Here is a tiny trained network, its code and every weight. The questions are about switching its units off for an input and a class, where a switched-off unit gives its printed mean instead of its output.

import numpy as np


def w(rows, s, z=0):
    codes = np.array(rows[::2]) - 128.0
    scale = np.full(codes.shape[1], s)
    scale[-1] = z or s
    return codes * scale


def norm(h):
    return h / np.sqrt((h * h).mean(-1, keepdims=True) + 1e-5)


def f(y):
    return np.maximum(y, 0)


def log_softmax(a):
    a = a - a.max(-1, keepdims=True)
    return a - np.log(np.exp(a).sum(-1, keepdims=True))


def net(x, mask):
    res = np.array(x, float).reshape(1, 8) / 4 @ E
    u = 0
    for l in range(4):
        y = f(norm(res) @ A[l][:, :-1].T + A[l][:, -1])
        res = res + np.where(mask[u : u + 5], y, B[l][:, -1]) @ B[l][:, :-1]
        u += 5
    return log_softmax(norm(res)[-1] @ U[:, :-1].T + U[:, -1])


A, B = {}, {}
E = w([
[108,136,173,166,116,72],'x0',
[135,152,90,99,62,120],'x1',
[122,87,87,40,196,143],'x2',
[148,116,128,172,88,253],'x3',
[132,243,85,91,209,151],'x4',
[128,141,105,200,149,84],'x5',
[23,101,112,157,167,118],'x6',
[154,213,60,91,153,43],'x7',
],0.0053)
A[0] = w([
[110,87,133,69,199,112,97],'L0N0',
[178,180,91,90,143,75,70],'L0N1',
[151,61,49,120,82,217,1],'L0N2',
[189,171,48,161,214,110,97],'L0N3',
[180,115,185,2,110,144,7],'L0N4',
],0.0084,0.0042)
B[0] = w([
[125,94,78,133,140,121,208],'L0N0',
[155,147,131,181,134,122,228],'L0N1',
[159,147,134,130,60,206,220],'L0N2',
[167,140,110,152,153,148,255],'L0N3',
[182,140,170,9,128,109,192],'L0N4',
],0.016,0.0036)
A[1] = w([
[77,72,128,162,111,163,102],'L1N0',
[97,248,147,117,116,151,47],'L1N1',
[115,153,97,87,134,212,4],'L1N2',
[57,77,55,115,156,101,15],'L1N3',
[129,177,128,129,80,2,17],'L1N4',
],0.0089,0.002)
B[1] = w([
[154,131,154,98,138,143,244],'L1N0',
[38,117,101,140,169,128,220],'L1N1',
[108,144,159,111,58,150,251],'L1N2',
[60,93,108,137,207,107,211],'L1N3',
[132,118,88,131,6,98,244],'L1N4',
],0.014,0.003)
A[2] = w([
[150,106,154,4,199,116,97],'L2N0',
[59,189,150,174,177,140,51],'L2N1',
[152,211,199,104,102,107,100],'L2N2',
[98,122,165,154,136,207,96],'L2N3',
[135,44,254,170,134,112,2],'L2N4',
],0.0098,0.003)
B[2] = w([
[207,82,147,54,115,75,229],'L2N0',
[72,114,81,142,157,155,202],'L2N1',
[100,86,87,89,184,92,200],'L2N2',
[115,121,148,126,90,167,252],'L2N3',
[205,90,246,203,193,92,213],'L2N4',
],0.012,0.0039)
A[3] = w([
[160,140,215,182,176,93,40],'L3N0',
[98,140,86,209,155,139,62],'L3N1',
[96,171,134,192,172,79,116],'L3N2',
[175,249,128,154,190,106,4],'L3N3',
[111,157,140,166,54,40,35],'L3N4',
],0.013,0.0023)
B[3] = w([
[147,86,154,246,184,114,228],'L3N0',
[50,170,171,111,152,64,253],'L3N1',
[192,160,191,65,76,179,236],'L3N2',
[216,248,4,197,194,162,244],'L3N3',
[76,78,63,163,62,86,251],'L3N4',
],0.013,0.0041)
U = w([
[148,131,171,125,41,241,209],'0',
[215,99,131,37,123,113,169],'1',
[101,95,59,204,25,76,127],'2',
[193,228,29,184,186,135,163],'3',
[83,54,103,106,232,128,93],'4',
[27,167,128,153,148,182,61],'5',
[163,50,209,249,145,134,149],'6',
[86,196,150,145,155,96,2],'7',
],0.013,0.0041)

Each question gives the input, the list of numbers given to net, and the class t.
The units are the neurons (one row each of A and B). Each row of codes is followed by its name. A weight is (code - 128) times the scale printed after its matrix; where a second scale follows, it is the last column's (A, B and U).
mask holds one flag per neuron, layer by layer. A switched-off neuron (its flag False) gives its mean, the last column of its row in B, instead of its output. The means were averaged over made-up inputs and are rounded, as every weight is.
A unit's drop is (log p(t) with every unit on - log p(t) with that unit switched off) / (log p(t) with every unit on - log p(t) with every unit switched off).
The circuit of an input: a set's keep is (log p(t) with only the set's units on - log p(t) with every unit switched off) / (log p(t) with every unit on - log p(t) with every unit switched off). Starting from the 12 units with the biggest drops (on a tie, the unit counted first), units are removed one at a time, each time the one whose removal leaves the highest keep (on an exact tie, the one counted first), for as long as the keep stays at least 0.8.
circuit, biggest first: the units of the circuit, biggest drop first
k most important neurons: the k neurons with the biggest drops, biggest first
top k neurons in layer l: the k neurons of layer l with the biggest drops, biggest first
drop when u is switched off: that unit's drop, to one decimal
input [-5,-3,3,6,5,-1,-8,0], class 1: circuit, biggest first	[L0N4]
input [-2,-2,-8,-3,5,1,1,-7], class 5: circuit, biggest first	[L1N1, L2N1]
input [8,-8,1,-7,0,-7,3,-2], class 4: 2 most important neurons	[L0N0, L1N3]
input [-6,1,5,6,8,-8,1,1], class 1: 2 most important neurons	[L0N4, L2N0]
input [8,8,8,1,-4,6,-2,-3], class 6: 3 most important neurons	[L0N4, L2N4, L1N4]
input [-4,-8,-5,-8,-4,0,3,6], class 2: 2 most important neurons	[L1N4, L3N4]
input [0,-5,2,-6,-3,3,4,-1], class 4: circuit, biggest first	[L1N3, L0N0]
input [-8,-7,0,2,5,-3,8,-5], class 0: top 2 neurons in layer 2	[L2N3, L2N2]
input [-1,6,-3,0,7,0,-5,-7], class 5: top 3 neurons in layer 1	[L1N1, L1N4, L1N0]
input [-3,-5,4,-2,1,5,8,4], class 4: 2 most important neurons	[L1N3, L0N0]
input [5,8,-2,4,-2,-7,-2,5], class 2: top 2 neurons in layer 0	[L0N2, L0N3]
input [-7,2,0,3,-6,7,2,-1], class 0: drop when L0N2 is switched off	1.5
input [2,-6,-4,1,4,-4,-3,-2], class 5: drop when L1N1 is switched off	0.6
input [-2,-5,-1,4,4,3,0,-2], class 5: drop when L3N1 is switched off	0.1
input [4,4,1,0,0,-3,0,4], class 2: circuit, biggest first	[L1N4]
